Below is a small trained network, with its code and all its weights. Each question gives an input and a target symbol and asks what happens when units are switched off, that is, made to give their printed mean instead of their output.

import numpy as np


def w(rows, s, z=0):
    codes = np.array(rows[::2]) - 128.0
    scale = np.full(codes.shape[1], s)
    scale[-1] = z or s
    return codes * scale


def norm(h):
    return h / np.sqrt((h * h).mean(-1, keepdims=True) + 1e-5)


def f(y):
    return y / 2 * (1 + np.tanh(0.7978845608 * (y + 0.044715 * y**3)))


def softmax(a):
    e = np.exp(a - a.max(-1, keepdims=True))
    return e / e.sum(-1, keepdims=True)


def log_softmax(a):
    a = a - a.max(-1, keepdims=True)
    return a - np.log(np.exp(a).sum(-1, keepdims=True))


def net(x, mask):
    ids = ['αβγδηθλμξπστ'.index(c) for c in x.split()]
    T = len(ids)
    res = E[ids] + P[:T]
    r = norm(res)
    for j in range(2):
        rows = slice(3 * j, 3 * j + 3)
        q, k, v = (r @ M[0][rows].T for M in (Q, K, V))
        z = softmax(np.where(np.tri(T) > 0, q @ k.T / 3**0.5, -1e9)) @ v
        o = O[0][rows]
        res = res + np.where(mask[j], z, o[:, -1]) @ o[:, :-1]
    y = f(norm(res) @ A[0][:, :-1].T + A[0][:, -1])
    res = res + np.where(mask[2:6], y, B[0][:, -1]) @ B[0][:, :-1]
    return log_softmax(norm(res)[-1] @ U[:, :-1].T + U[:, -1])


Q, K, V, O, A, B = {}, {}, {}, {}, {}, {}
E = w([
[122,104,178,141,109],'α',
[121,74,131,123,123],'β',
[144,101,135,2,142],'γ',
[185,94,165,134,159],'δ',
[74,122,139,96,92],'η',
[122,74,132,125,122],'θ',
[127,76,105,116,135],'λ',
[80,145,125,121,102],'μ',
[203,96,127,128,178],'ξ',
[121,79,150,127,118],'π',
[105,113,137,213,114],'σ',
[156,215,73,102,169],'τ',
],0.026)
P = w([
[126,184,124,66,145],'0',
[207,197,67,40,2],'1',
[171,116,74,105,9],'2',
[120,132,119,81,56],'3',
[88,206,154,50,234],'4',
[73,114,143,109,189],'5',
[92,38,62,45,155],'6',
[163,144,82,44,40],'7',
[110,32,82,69,82],'8',
],0.0074)
Q[0] = w([
[3,86,82,187,58],'head 1',
[153,167,123,52,45],'head 1',
[227,105,101,153,36],'head 1',
[33,164,104,120,98],'head 2',
[108,86,115,231,145],'head 2',
[162,122,102,140,37],'head 2',
],0.026)
K[0] = w([
[2,80,170,146,69],'head 1',
[97,188,134,80,189],'head 1',
[103,105,164,150,247],'head 1',
[67,163,111,137,75],'head 2',
[130,61,113,207,124],'head 2',
[68,126,155,142,210],'head 2',
],0.026)
V[0] = w([
[63,176,175,194,74],'head 1',
[150,241,161,117,103],'head 1',
[84,123,110,54,91],'head 1',
[139,224,175,45,112],'head 2',
[119,123,4,102,171],'head 2',
[15,139,102,155,73],'head 2',
],0.015)
O[0] = w([
[73,103,160,217,45,120],'head 1',
[184,111,39,159,63,49],'head 1',
[150,112,205,87,78,254],'head 1',
[182,77,78,59,108,155],'head 2',
[169,244,183,104,54,66],'head 2',
[21,107,55,60,103,146],'head 2',
],0.011,0.0087)
A[0] = w([
[99,181,197,149,101,145],'neuron 1',
[159,194,150,106,173,87],'neuron 2',
[110,162,4,178,123,253],'neuron 3',
[27,241,37,79,67,91],'neuron 4',
],0.018,0.0075)
B[0] = w([
[133,148,61,103,127,223],'neuron 1',
[99,123,107,194,83,203],'neuron 2',
[112,191,24,105,144,198],'neuron 3',
[160,156,253,237,150,253],'neuron 4',
],0.025,0.0057)
U = w([
[100,42,63,198,119,167],'α',
[130,55,141,82,17,79],'β',
[202,147,130,19,87,140],'γ',
[86,217,158,70,140,120],'δ',
[141,230,250,203,76,99],'η',
[84,201,147,84,162,98],'θ',
[181,138,169,85,97,106],'λ',
[95,101,178,53,232,131],'μ',
[222,106,152,205,221,135],'ξ',
[130,120,130,164,19,163],'π',
[16,192,114,231,170,106],'σ',
[142,244,100,111,111,254],'τ',
],0.013,0.0066)

Each question gives the input, a string of symbols that net reads in full, and the target symbol t.
The units are the heads (3 rows each of Q, K, V and O) and the neurons (one row each of A and B). Each row of codes is followed by its name. A weight is (code - 128) times the scale printed after its matrix; where a second scale follows, it is the last column's (O, A, B and U).
mask holds one flag per unit, heads first, then neurons. A switched-off unit (its flag False) gives its mean, the last column of its rows in O or B, instead of its output. The means were averaged over made-up inputs and are rounded, as every weight is.
A unit's drop is (log p(t) with every unit on - log p(t) with that unit switched off) / (log p(t) with every unit on - log p(t) with every unit switched off).
The circuit of an input: a set's keep is (log p(t) with only the set's units on - log p(t) with every unit switched off) / (log p(t) with every unit on - log p(t) with every unit switched off). Starting from all 6 units, units are removed one at a time, each time the one whose removal leaves the highest keep (on an exact tie, the one counted first), for as long as the keep stays at least 0.8.
circuit, biggest first: the units of the circuit, biggest drop first
most important unit: the unit with the biggest drop
top k neurons: the k neurons with the biggest drops, biggest first
which heads matter: for each layer, one digit per head in row order, 1 if its drop is at least 0.15 and else 0, layers parted by /
input δ π η δ α δ μ π α, target ξ: circuit, biggest first : head 2
input β π δ π, target δ: top 2 neurons : neuron 4; neuron 1
input η α α π γ θ, target α: circuit, biggest first : head 1; neuron 4
input π π π λ μ π, target μ: top 2 neurons : neuron 4; neuron 2
input μ π α η α π δ π π, target μ: which heads matter : 10
input π δ δ π δ β γ, target γ: which heads matter : 01
input α π ξ π μ π, target η: which heads matter : 11
input μ λ λ τ γ π, target τ: top 3 neurons : neuron 1; neuron 4; neuron 2
input μ α τ π α α π β, target α: which heads matter : 11
input π α η π δ π ξ β, target ξ: which heads matter : 01
input π η δ δ π α λ λ α, target α: circuit, biggest first : neuron 4; head 2
input δ λ β η λ, target τ: circuit, biggest first : head 2; neuron 1
input π α α π θ η μ η π, target β: top 2 neurons : neuron 4; neuron 1
input α η γ η α, target β: which heads matter : 10
input β π μ η π α λ, target β: circuit, biggest first : head 1; neuron 4
input σ λ α π, target σ: most important unit : head 2
input α σ π π β, target σ: which heads matter : 11
input η π β η α γ, target γ: top 2 neurons : neuron 4; neuron 2
input β α λ, target δ: circuit, biggest first : head 2; head 1
input η ξ α σ β, target η: most important unit : head 2
input α π η π α, target μ: which heads matter : 00
